[ -7.6  80.4 -37.9 -87.9] -> Z810
[-31.9 -31.7  10.5  44.2] -> Z939
[21.7  0.7 32.0 -8.7] -> Z348
[-8.7 21.7  0.6 32.0] -> Z594
[ 40.1 -37.9  12.8 -13.8] -> Z596
[ 12.8 -37.9  40.2 -13.8] -> Z484
[ 29.0  34.2   7.3 -34.8] -> Z153
[-13.8 -37.8  12.8  40.1] -> Z600
[-15.2  24.7  -8.0  58.8] -> Z688
perm: [ 40.1  12.8 -37.8 -13.8] | Z600
perm: [ 12.8 -13.8  40.1 -37.9] | Z596
perm: [-34.8   7.3  34.2  29.0] | Z153
perm: [-37.9 -13.8  12.8  40.1] | Z596
perm: [-37.9 -13.8  12.8  40.2] | Z484
perm: [32.0 -8.7 21.7  0.6] | Z594

[ -7.7 -43.2  41.4 -24.9   1.8 -18.3] -> Z967
[-24.9 -18.3 -43.2  41.3  -7.7   1.8] -> Z484
[-24.9 -18.3 -43.2 -15.5  -7.7   1.8] -> Z596
[-67.8   0.1 -52.7  37.3  57.6  27.9] -> Z153
[-58.8  29.0  62.2  36.6 -46.9  18.0] -> Z594
[-58.8  18.0 -47.0  29.0  62.2  36.6] -> Z688
perm: [-18.3 -43.2  41.3  -7.7   1.8 -24.9] | Z484
perm: [ 62.2  36.6  29.0 -47.0 -58.8  18.0] | Z688
perm: [-58.8 -46.9  18.0  29.0  36.6  62.2] | Z594
perm: [-43.2 -24.9 -18.3  -7.7   1.8  41.3] | Z484
perm: [  1.8  -7.7  41.3 -43.2 -18.3 -24.9] | Z484
perm: [ 18.0  29.0  62.2 -47.0 -58.8  36.6] | Z688

[  2.1 -38.5  48.9  10.8 -34.6 -60.1]  Z550
[  0.5 -18.8 -86.2  44.9  -9.2  41.8]  Z153
[-86.2  -9.3   0.5  44.9  41.8 -18.8]  Z874
[  2.1  10.8  48.9 -60.1 -34.5 -38.5]  Z596
perm: [ 41.8  -9.3 -18.8  44.9 -86.2   0.5] | Z874
perm: [ 48.9 -60.1 -34.5 -38.5   2.1  10.8] | Z596
perm: [-86.2 -18.8  -9.3   0.5  41.8  44.9] | Z874
perm: [-18.8  41.8  44.9   0.5  -9.3 -86.2] | Z874
perm: [-86.2   0.5  -9.2 -18.8  44.9  41.8] | Z153
perm: [-86.2 -18.8  -9.2   0.5  41.8  44.9] | Z153
perm: [-60.1   2.1 -38.5  48.9  10.8 -34.6] | Z550

[ -3.5 -37.5  60.8 -66.6   2.2  46.7  12.8 -65.7 -67.8 -73.4  11.6] : Z810
[ -3.5  12.8 -65.8 -37.5  11.5  60.8 -67.8 -73.4  46.7 -66.6   2.2] : Z688
[-67.8   2.2  -3.5  11.6 -73.4  12.8  46.7  60.8 -66.6 -37.5 -65.8] : Z348
perm: [-66.6  12.8 -37.5  60.8  -3.5  46.7 -67.8 -73.4  11.6   2.2 -65.8] | Z348
perm: [-65.8 -37.5 -66.6  60.8  46.7  12.8 -73.4  11.6  -3.5   2.2 -67.8] | Z348
perm: [ -3.5  11.6 -73.4  12.8  46.7  60.8 -66.6 -37.5 -65.8 -67.8   2.2] | Z348

[-2.9  1.1  2.5 -4.4] : Z967
[-16.9  -7.0  14.1 -19.3] : Z939
[-8.1 -2.5  6.3 -8.4] : Z484
[-56.3 -20.9  41.3 -73.3] : Z596
[ 57.8  22.8 -46.6  76.5] : Z874
[ 27.8   9.1 -22.0  39.0] : Z594
[-2.5 -8.1  6.4 -8.4] : Z600
[13.6  2.9 -9.5 15.3] : Z348
[-33.7 -13.7  25.4 -44.2] : Z810
[-64.9 -21.1  46.8 -83.6] : Z550
[-2.6 -1.6  1.4 -3.8] : Z688
perm: [-8.4  6.4 -8.1 -2.5] | Z600
perm: [-8.4 -8.1 -2.5  6.3] | Z484
perm: [-73.3 -20.9  41.3 -56.3] | Z596

[ 15.2   2.6  86.6  66.6 -48.1 -79.2 -41.6 -33.0]  Z348
[ 66.6  15.2  86.6 -32.9 -79.2   2.6 -41.6 -48.1]  Z484
[-48.1 -79.2 -41.6  86.6 -32.9  15.1   2.6  66.6]  Z688
[-70.2 -51.2  73.2 -88.0 -50.1  88.3 -42.0 -46.1]  Z874
[ 25.1 -45.0 -64.1  68.1 -70.5  73.8  12.6 -56.3]  Z939
[-46.0 -53.7 -30.0 -55.1  38.2  44.7 -69.1  84.0]  Z600
[-40.3 -44.5 -32.7 -58.2  34.4 -16.7  66.5  44.0]  Z550
[-70.2 -51.2  73.2 -88.0 -50.1  88.3 -42.0  37.9]  Z596
perm: [-41.6 -33.0  15.2   2.6  86.6  66.6 -48.1 -79.2] | Z348
perm: [ 44.0 -40.3 -44.5 -32.7 -58.2  34.4 -16.7  66.5] | Z550
perm: [-48.1 -41.6   2.6 -79.2 -32.9  86.6  15.2  66.6] | Z484
perm: [-79.2   2.6 -33.0  66.6  15.2 -48.1  86.6 -41.6] | Z348
perm: [-41.6 -48.1  66.6  15.2  86.6 -32.9 -79.2   2.6] | Z484
perm: [-79.2   2.6 -41.6 -48.1  66.6  15.2  86.6 -32.9] | Z484

